Each name stands for a flat space through zero: a line, a plane or more. A row that begins with a name and a colon came from that space; any other row is followed by the name of the space it lies nearest, among the names in its block.
revo-duvo: [ 6 -8 -1  3 -6  1 -3 11  8 -6 12  1 -6  3  1 -1  6 -7]
bami-pera: [ -4 -11   5  -1   0  -7 -17  14   6  -7 -15 -15   1  -1  -2  -7 -20   3]
fer-kura: [ -9  23   6   2   4  20   3  -7 -10 -12   3 -19  17  -1   8  23  12  -6]
pup-gaf: [  6   5   3   3   2   7  10   2  20  -4  -5 -13  10  -8  -2  -3   4   0]
[ 7 -6  0  3  2  0 10  0 -5 -1  8  0  3  1 -6 -5 -4 -6]
bami-pera
[  9  27  32   2 -14  -1  25   3   9  17   9 -32  13 -13 -14  -2  17  -1]
pup-gaf
[-23   4   4  -5 -12  -5 -11  16  10   1  -7  -7 -11   3  12   3  11   3]
bami-pera
[  3   0  11   4   4  20   2  -6 -18 -15   3  -9  23   9   5  12   8   0]
fer-kura
samo-mol: [  9  -3  -4   8  10   6 -15   3  15   5   7  -8   0   1  22 -11   1 -17]
[-27   0  17  -8  -1  16   1   0  -2  -6 -21 -13  -4   4 -16   0  -2  -3]
samo-mol
revo-duvo: [ -5  23  -7   3 -11 -26   2 -13   2 -20  -3  15  17   1 -14  16  -2  -3]
pubol-zes: [  8  11 -14   4  -7  12   3 -10 -13   8  -5   1   3   3   9  -1   7  11]
pup-gaf: [  0  -1  12   4  -1 -28 -10  -7 -19  10   9 -18  -5  -3  -2   7  15  10]
[ -6  -6  -7   0   7  -3 -11   1  -4  -4  -9  11 -12   3  13   5  -4   4]
pup-gaf
bami-pera: [ -3   7 -17 -21  -8   0  -4   0   8  -4  -2 -15  -1 -14  11   2  -4   4]
fer-kura: [  0   0  -6  -9   2  -9   4  -5   8   5   2   6   7  -5 -13   5  -1   7]
[-15   6   2 -10 -22 -11   5 -14   6   0  -6 -24   1   8 -11   3 -27  23]
samo-mol
pubol-zes: [  7 -11   1  -2  -3  -5   8 -10  -6  -3 -10   4  11  -4   0   6  -5   1]
num-bebur: [ 16 -16  -9  -5 -13  -5  17   7  -4  24   5  -8  -7  17  -3  43  -2  13]
[ 21 -18 -19  -3  14  -2  12 -13 -13  -1   3  -5  11  -6 -13  -9 -22  -1]
bami-pera
[  6  19  -8  -1   5  10   2   7  -1  -6  -3  12 -12   8   2  -2   6   0]
pubol-zes
[ 17   4  -2   6 -10  10  22   5  25  -6   3 -12  13   5  -7   1   7  -3]
pup-gaf
[15  2 -3  7 -2  3 -3  4  1 -5 -1 -1  3 -2 -4  8  5 11]
samo-mol
[  9 -18  -4  -3 -19   2   8   3  -8  18   8 -11  -1  14   0  38  -5  10]
num-bebur
samo-mol: [-11   3  -9   0  -7 -22  11 -14  -2   3  14   0   0   1  -1  -3 -11  16]

Each name stands for a flat space through zero: a line, a plane or more. A row that begins with a name and a colon came from that space; any other row is followed by the name of the space it lies nearest, among the names in its block.
bisiteso: [-23  -6  13  -3  16   8  10   4 -21  -3 -21  -4 -15 -17  23 -12  -5 -33]
pigudfesum: [ -7 -15  28  20  10 -11 -24  17  -2   8  15  14 -11   9  16 -54   3 -14]
gugbudar: [ 11   5  -9   3  -4  -1   2   8  -1  12  12 -10   6  -4  -4  -2  -4   6]
bisiteso: [ 12  13   0  -4  -2 -11  -1   7  15  17  -1  16   4  14 -10  -7 -10 -13]
[ -2   2 -19  14 -10   6  -6  -1   4 -11  27 -10   2 -13  -4  -1  15  25]
bisiteso
[-20 -23  36  -4   8  -9 -30 -24  15 -13 -21   4   2  -2  -9 -37  10   5]
gugbudar
radnim: [ 13 -21  -8  19   2  -3  -4 -20   5  -6  -2  -2  -3  -7  13   0  10  10]
nasrim: [ 11  -6  -6   7  16  -5   2  -3  19  20   3  15 -23  28  -1   4   1  -2]
[ -7  20   1 -13   3   5  10  11   0   8   8   9 -14  -5   8  -4  -4  -8]
nasrim
[-27   9   9  -4   8   3  -4 -10   9 -21 -36   4 -29 -16  -2   9  32  11]
gugbudar
pigudfesum: [ -4 -12  11   7   1  -7  -4   4   1   3   4   1  -2   0   4 -20  -2  -7]
[ -3   7   5  -8   0   1  -1  13  -8  -4   9  -2   4  -9   1 -12   6  -4]
nasrim
gugbudar: [ -6  18 -18  -7  -4  13  17   9  -3  -6 -11  -6 -13  -3   0  19   2  -1]
radnim: [  1 -12  -5  -5  -1   3  -1  -4   9   0 -10  -8   0  -2   3   5   2   2]
[ -8  -2  -7   5   3  12   9  -4  11 -15  -5  -3  -5   2  11  -4 -23   5]
nasrim
[ -9 -12   4 -25   2   0   7  16 -13   1 -13  -2  -5   0  11   3  10   2]
bisiteso
[ 4  4  6 -1 11  2  7 -4 -5 -1  1 14  4  3 -1 -9 -6  4]
radnim
[ 3  6 -5 -7  3 -3 -8  8  4  2 -3 -5  4 -6  4 -2  3 -3]
nasrim
nasrim: [  5 -10   2   9 -16  -1  -6  -9   2   1 -11  -2  10   5 -12   7   3   7]
[-10  -1  11   8   2   0  -8   5   3  -3   3  -1   0  -1  -5 -24   3  -7]
pigudfesum
lifankabu: [ -8  -6   4   5  13  -5   5  18   5  14   9  -2 -10  -6  -7  11   1  -2]
[-1  3 -4 -6 -5  4  3 -5  6 -9  0  2 -2 -5  2 14 -3 -2]
pigudfesum
[  3   3   6  -3  -3   3  10  -6 -11  11  10   1   9   2   2   2   2   4]
radnim
lifankabu: [ -4 -11  13   7   4  -1   3   3   4  -3  -6  -2   6  -6   1   3 -14   2]
[-17  15  -8  -3 -10  -6 -10  19  16   2 -13  -6  -8  12  -7  -2 -17 -14]
radnim
[ -5  14  -4  -1  14  -2  10   6  15   3  17  20 -17  20  17  -8  -8 -10]
nasrim
[-10  10  -9  -5  -3  14  10  -4  -7 -22  -7  -8  -3 -14  19  -4 -21  -2]
nasrim
[-12  -1 -20   6   9  13   6  -6   9  -8  -1  10 -12   6  17  -6 -17  -1]
nasrim
[  5   4  -4   5  -2  -2  -6  -6   1   2 -10   0  -8   1  -5  -4  -4  -6]
radnim
[ -3 -14  27   9   8 -12 -17  10  -2  14  18  19  -4  13  13 -50  -3  -6]
pigudfesum
[ -8  -7   6   6  -2   3  -5   4  -8   5  -1  -1   0   7  -3 -13  -1  -4]
pigudfesum
[-14  27  10 -27  10  -6  -6  16 -10   2   7   6   7   9  -9  -1 -24 -21]
radnim
[ -8  -1 -10  -8  -3   0   3   6  -5 -11  13  -6  -5  -2   1   7  24  13]
bisiteso
[  0 -13   6  -2   6  -2 -17   9  -3   8   6  14  -8   1  -5  -1   3   4]
lifankabu
[ 12   3 -20  -1  -7  20   8   6   8  -5 -18 -18 -10  10  -5  19  -4  -8]
lifankabu
[  9  10  11 -14   3 -17  -6  11  -8  26  11  -2  -1   7 -16  -2   9 -21]
nasrim
[ 11   3 -16  -4  -3   8   2 -13   2  -6 -12  -9   2   8   3   6   1 -13]
lifankabu
[-18  15  11  -4 -12 -11  17 -15 -12  -6  -6   0  -6  -8  21  -9  -2   6]
lifankabu
[ 1 11 -3 -9 -1  0  8  6  1 -1  5 -3 -4 -7  7 -8  1 -5]
nasrim
[ 26 -11 -32   1  20  32  -9  12   9   3 -13 -21  -2  14 -16  16 -11 -18]
lifankabu
[  8 -10  -6  14   4 -11  -2   0   7  11   0   9 -11  16  -4   7   6   1]
nasrim
[-14  38  19 -11   9 -19  11   5  -4   2  14  20  -8   7 -18 -16 -17  -8]
radnim
[ -9  25  -2  -5 -22  -4  25 -14   7  -1   5   1 -14   1   6   1   3   0]
lifankabu
[ -4  -8 -26  14 -11  -6 -15   9  19   1 -17  -6 -14  -3   1  -5  -6 -12]
radnim
[ 27 -17  -3   8  11  -4 -22 -18   0  -4   4  18  23   7  -4  -9  17  -5]
lifankabu
[ 16  10   4   6  15  -8  13 -11  -6  -4  20  24 -10   6  -4   0  -5   6]
radnim
[ 18 -18  15   5   1 -13  -7  -7   2   3  26   0  16  12   1 -25 -26  -6]
gugbudar

Rows lie near named flat spaces through zero. A row that begins with a name and a colon came from that space; any other row is followed by the name of its block's space that it lies nearest.
bibon_riri: [ 10   8   2  -5  -2   4  -7   2  14  24   2  -6   3  14 -10   6  -9   8]
ves_zubu: [  0   4   9 -16   1  -6   9   1  10   6  18 -13  17  25  -7  19   4  -8]
pokub_mon: [ 10  -2  13  10  18  -2   7  10  15   6   4 -28  18  -4 -11  15  -7 -16]
bapiv_rizul: [-4  7  7 -4  3 -2  4  0 15 -1  0  1  3 -6 -2  9  0 -3]
zav_kular: [-6  5  0 -5  3 -3 -1 -5 -7  3 -1  0  4 -3  0 -1  2  1]
[-2 -6 -1  8 -2  5 -2  1 -1 -2  2 -2  2 -4 -2 -7 -5 -2]
ves_zubu
pokub_mon: [-11   2   0  -2   9   1  -9  -7  -1  -3   1   7 -16   0  -7 -17  -8  11]
[ 15  22  -1 -17  -3 -26   6  12  -2  26  -9  14  16  -6 -13 -10  -3  -9]
bibon_riri
[-3  0 -4 -5 -2 -3  0 -4 -5 -1 -5  0  1  2  1 -4  2  9]
zav_kular
zav_kular: [-11   5   1  -1  10  12  -1  -6  -2  12   4   1   7  -9  -2   2  -9  -2]
diru_gono: [-23  13  29  -4   1  -1  14   2   7  -3   1   8   0  -1  10   2   5   1]
bazu_zul: [  2  -4   0   3   1   2 -14  10 -17   8  13  -1  10  -7 -20   0  16 -15]
[-16  10  20   2   1   2   2   1   3  -2   2   5   1   2  11  -8   7  -5]
diru_gono
deki_pomip: [-5  7  3  9 -5 -9  0  6 -7  0  1  2  1  0 -8 -5  0 -1]
[-8 13  9 10  2 -3 15  7  8 -1 -3 14 14  4 -5 -5  4 13]
diru_gono
deki_pomip: [-21   3   3  18   0   0   2  21  -7   4  -1  12  -2   6   0 -19   9   2]
[ 18  11   3  -6  -2   3  -6   3  -8  -4  -5   6 -13   4 -12   8   0   1]
pokub_mon
[ -4   9   1 -10   4   2   3  -1   8  -3   2  -4   0  10  -1  21   2  -3]
ves_zubu
[ -1  -2   4   5   3  -4 -12  -6   5   0  12  -1  -8   2   4  -1   8  13]
bibon_riri
[  8  -3  -7   7  -2   0  -3   0  -4  -9  -8   5 -11 -14   1  -5  -3   2]
ves_zubu
[ 0  3 -1  1  1  0 -2 -2  0 -5 -4  1 -4 -6  0  5  2  2]
ves_zubu
[ -1  -8   2   8  22  -3  -6   0  -2  12  -6  -1  -6  -9 -11 -11 -11   4]
pokub_mon
[  0  -2  -1   4  -4  -3 -14  12 -12   6  13   2   6  -6 -14   5  11 -13]
bazu_zul
[-22  15  21  -4  29  29  11  -6   2  17  13  -9  16 -13   5   8 -20  -7]
zav_kular
[  9  22  -7 -15  -6  -9   0   7  -1  23 -20  10   9   9  -7   2   5 -12]
bibon_riri
[-4 -4 -1  5  3  8 -1  9  3  5  1  4 -7  6  8 -4  7  4]
deki_pomip
[-10  25  21   6   0   7  15   7  15   0   0  19  11   4   1  -1   5   9]
diru_gono
[-14  10   4  -8  21  11   2 -12  -8  16  -1   1  15  -8   1   0  -6   3]
zav_kular
zaro_tet: [ -5   5  -2  -3 -20   6  -9  -2  -5 -11   5   3   0  15  18   7   8 -15]
[-1  6 -3 -4  7 -1  4  1 11 -5 -7 -2 -8  6 14 -4 -7  9]
bazu_zul
[ -8  -5  11  12   6  17  -2  15   1   7  -7  14   2   1   3 -24   8   3]
deki_pomip
bazu_zul: [ -1  -2  -4   5  -3   2 -14  11 -14  16  18  -3   9 -12 -24   8  22 -13]
[  5 -20  -2  13  -5  -2  14   6  -5  -2 -13   5  24  -4  -1  13  -7  -6]
pokub_mon
[  3   0  -9   7  -3  -1 -11  -7  -3 -12 -14  10 -12 -17   6 -11  -1  10]
ves_zubu
[ 15  -6   7  11  -5  -9  14   9   9   3  -4 -10  15  -2  -4  22  -7 -13]
pokub_mon
[ -4 -10  13   3  -2  -4   7  13   7  18  24 -10  27  31 -13  -1   1 -17]
ves_zubu
[ 11   3   3  -5  -8  -5   0   1   7   3  -1 -11  12  -4 -16   3  -3  -7]
deki_pomip
[-8 -5 -4  7  7  5  0  2  3  4 -1  8 -5  1  9 -2  3  3]
deki_pomip
[-12   6  11  -5  -4  -1   1   1   3  -4  -1  -2   1   3  12   1   2  -8]
diru_gono
[ -1   1  -3   2  -2   1  -4   7  -9   3  10   0   4  -8 -10   4   9  -5]
bazu_zul
[  7 -21 -10  -9  -4   1 -17 -12 -11   0   4 -20  -9  -4  12   0 -11 -19]
diru_gono
[  2  -9  -7  -3   3   0  -9  -5  -3  -1   1 -10  -3  -1   3  -2  -4 -14]
diru_gono
bibon_riri: [ -2 -15  -6  -7   3  -2  10   0 -10 -17   3   3  -2 -18   9  -9  -9 -15]
[-21  17   9 -12  26  24   0 -12 -11  23   2  -5  17 -14   6   5 -15  -4]
zav_kular
[ 4  5 -1 -1 -9 -7 -2 -5  2  4  7 -5  2 -3 -9  6 -7 -2]
deki_pomip
[ -7   9  -2  -1 -14   3  -7   2 -11  -9  -3   2  -1  15  21   1   7 -13]
zaro_tet
[  8 -11 -12  12  -5  -4   2   4 -10  -3 -11  15  -6  -6 -25  -4 -17   3]
pokub_mon
[  1   0  -3   2   4   3  11 -11  11  -5  -8   0  -2   8  15  -2 -13  10]
bazu_zul
bapiv_rizul: [ -1  -5   0   1  12   8 -14  -5 -19   0   9  -5   2   9  -1 -11 -20   0]
[-3 -1  2  0  3  1  4  0  4  1  0 -3 -2 -4  1  6  4 -1]
bapiv_rizul
[ -9   2   0  -8  10  -1 -10   1  -6   1   3   3   6   3  -3  -3 -14  -2]
bapiv_rizul
[  3   0  -9  -8  -2  -5 -13 -13 -16  10 -14   6   9  -5   0  -6  -1   7]
zav_kular
[  5   2  -2  -1 -10   0  -2   1  -4  -2  -2  11  -5   4  -3   0  -4   1]
pokub_mon
[ -7 -12 -22  -9  19   6   7 -18   6 -15   1  -4 -27  -5  29  20  -7   6]
deki_pomip
[  0 -18  16  18   1  -4  10  19   0  18  25  -6  29  26 -11 -24  -6 -17]
ves_zubu
[  4   8 -12   6  -3   7 -12  -8  -7 -13 -11  10 -21 -28   5  -8  -2  10]
ves_zubu
[-8  1  7 -3  1  1  2  3  1 -1  7 -1  9 14 -8  9  2 -4]
ves_zubu
[ 12  -5  -6   9  -9   4  -3   1 -21   3  -7  -6  -7   6   5 -18   9   2]
bapiv_rizul
[ -7   8  -3  -3  -5   7   9  -1  -7  -1 -12  -3   0  -3   2   1   5  -9]
bibon_riri
[ -2  -7  -7   1 -10  -2 -12   6   6  -6   3  21  15  -1 -11 -11  -2  -8]
bibon_riri
ves_zubu: [  7   7 -12   4  -2   5 -10  -7  -4 -14 -18  16 -26 -26   8 -10  -4  11]
[ -2   4   6   4   9   2  -6  -5   2  -1   9  -5 -16  -6  17   2  23  11]
bibon_riri
[  7  -9   7  -2  18  -4   6  -2   6   9  -7  -3  -1 -20 -16  -4  -9  10]
zaro_tet

Each name stands for a flat space through zero: a line, a plane or more. A row that begins with a name and a colon came from that space; any other row is followed by the name of the space it lies nearest, among the names in its block.
tuf_ret: [ -5   1  -7   3   3   6 -11   3  -9  -2  -6   4  -4  -5  -3  -7   7   2]
fil_fugug: [ 11  -7  15   0 -14  -3   5  12 -11  19  22   6   2   4  -9 -16   1 -10]
tedar_mude: [-12  -8   0  10 -10  -3   0  -2   1  -2   9  12   7   5  -5  -2   6  14]
gose_sepi: [12 -1  0 10 -4  9 13  3 23 15  3  2 20  6 33 -1 -8 10]
gose_sepi: [-11   2  -3   1 -16 -11 -13   6   0   5   7  -6  -6  -9   0  -3   7  -9]
[ 11   2  12  -3  -4 -11  13  -5  15   4  10  -7   8   6   5  13  -9  -1]
tuf_ret
tuf_ret: [ 6  1  7 -1 -2 -4  8 -4  8  3  6 -5  6  4  1  7 -5  0]
[ 11   3  15  -3  -5 -14  16  -7  18   5  11 -10  11   7   5  14 -11  -2]
tuf_ret
[ -8   3  -2   7 -16  -4  -8   4   4   6   6  -8  -9 -10  14  -6  10 -10]
gose_sepi
mador_kopuv: [ -7 -16  16  -4 -20 -18  -7  21   6 -15  -1  18  10  -8  -7  29  24   2]
[  3   8  -6   3  11   9   3  -9  -4   9   1  -8  -5   5   3 -14 -11  -3]
mador_kopuv
sef_paku: [ 17  12   3  -1  -4  -2  -5  13   4   5   2  10   8 -10  -2   2   1   7]
[ 13   4  13  11 -17 -13 -12   3   0   2   5   8  21  23 -37  11  14 -15]
gose_sepi
[ -7  -7  -4 -10  -5  -9   1  10   6   6  12  -1  11  -9  11   3 -11  15]
gose_sepi
mador_kopuv: [-1 -2  1  0 -2  0 -1  2 -1 -2 -1  1  1 -1 -1  2  1 -1]
[ -3   0   3  -7  -3 -10  -3   4  -8   2  -2   2  12   9 -30   6  -1   0]
gose_sepi
[ 4 -2 -4  3  0 -2 -1 -2 -1  0 -2 -2  4  8  2  5  3 -1]
sef_paku
[ 10  -6   2  12   1   2  -7  -6   8 -15   8   3 -18 -14  24  -7   9 -11]
gose_sepi
[  9   2   0  16   3  15   5  -9  13  -3  -2   0 -16  -7  34  -7   4  -6]
gose_sepi
[ 17   4  -1  -5  35   7  -2  35   8 -16  -8 -30 -27   5   4   7 -13 -15]
tedar_mude
tedar_mude: [-8 -5 -2 -4 -2 -1  2 -2 -2 -1  8 10  8  4  0 -1 12  1]
[ -3  18 -12   1   8   5  15   8   8  -9   5 -13   7  12   2  -5  -3   5]
fil_fugug
[  6 -11   4  -2 -10   5   6  -3  12   4   0  -8   5   5  -3  -5  13  -3]
fil_fugug
[ -9 -12   3   4   1   2  16   2  -1  -3   6 -11   4   9  -2   3  11   8]
tedar_mude
fil_fugug: [  4  -2   2   2  -2   1  -6  -2   1   0  -7   4  -4 -12   6  -3   6   0]
[ 10  -4   4  -1  13  -1  -3  -8 -10 -19  -3   7  -5   4 -19   3   3  -5]
gose_sepi
[-12  -2   3  -3  20   4   4  18  -1  -3  -2 -12 -12  10  -7  10  13  -5]
tedar_mude
[ -8  -1  -9   9  -5   0   4   7   0  -2   6 -15  -1  27 -16   0 -10   8]
fil_fugug
[  3  12 -11   1  14  13   3 -13  -6  11   1 -13  -6   6   5 -18 -16  -2]
mador_kopuv
[-1 -5  2 -2 -4 -5  0  4  0 -3  1  3  2 -3 -1  7  5  0]
mador_kopuv
[  6   5   7  11 -14  -5 -10   1   4   2   2   2   4   9 -15   3  12 -15]
gose_sepi
[-1  0 -2  0  1  2 -2  0 -2 -1 -1  1 -2 -1  0 -2  4  1]
tuf_ret
[ 9  3  5  8 -1  2 -1 -2  3 -2  0  4  3  8 -5  1  6 -6]
gose_sepi
[ 13   4  -5   6  -5  -3 -14   4   6  -3   0   7  -3  -8   3  -6 -17   6]
tedar_mude
[-2 -3  3 -1 -4 -4 -1  4  3 -3 -1  3  1 -1 -2  4  5  1]
mador_kopuv
[  3  -2   3   8 -13  -7  -8   2   8   2  12   0   6  -1   6  -1   5  -7]
gose_sepi
[  3  -8   7  -7  -6   6 -11 -13  -8 -12  -4 -10   6  10   5   3  -4   3]
sef_paku
[ -4   4   3   2 -20 -12  -7  11   0  18   5  -1  18  11 -17   6   5  -4]
gose_sepi
[ 8  0 -3  4 -7  2 -8 -4  3 -3 -2 -5  3 -2  2 -7 10  6]
fil_fugug
[ 1  4 -5  1  6  6  3 -6 -3  3  0 -4 -3  3  2 -8 -6  0]
mador_kopuv
[ -4 -15  10  -4 -19 -14  -6  15   5 -13   0  15   7  -9  -5  23  17   3]
mador_kopuv
[ 7  5  2 -1 -2 -1 -4  5  2  3  2  6  3 -4 -1  0  0  5]
sef_paku
[ 24  -4  -4 -16  11   6  14   4   3 -12   1 -11   5   0  19  -1  -1 -14]
tedar_mude
[-15  -3 -19   4   6  17 -20   8 -22  -6 -12  11 -12  -8  -6 -17  15   1]
tuf_ret
[ -4 -13  11  -4 -15 -13  -4  13   4 -13  -2  14   7  -6  -3  19  16   2]
mador_kopuv
sef_paku: [ 29   4  -2   6  -6  -5 -21  10  -3  -2 -17   6  25   8   0   6  -4  14]
[ -4  -8   9  -2 -12 -10  -4  11   3  -9  -1  10   5  -6  -5  16  12   2]
mador_kopuv
[ -7  10  -2 -12  17   2 -12   9  -2   0   1  13  -4   1  -1   4   8 -12]
tedar_mude
[ 1 -8 -1  8  4  0  2 11  5 -7  5 -4 -1  5  1 -1 -2  9]
tedar_mude
[ -2   4  -2 -11 -13  -2   2 -22  -7   9   0  17  17  -7   4  -5   6  -7]
tedar_mude
[  1  21   0  -9  -6  -3 -19 -14  -7  19 -16   8 -10 -16  -7   1 -12 -21]
tedar_mude
[ -2  23  -9   1  11  -1  11  11  -2  -6   9  -4   6   5   4 -10  -6   4]
fil_fugug
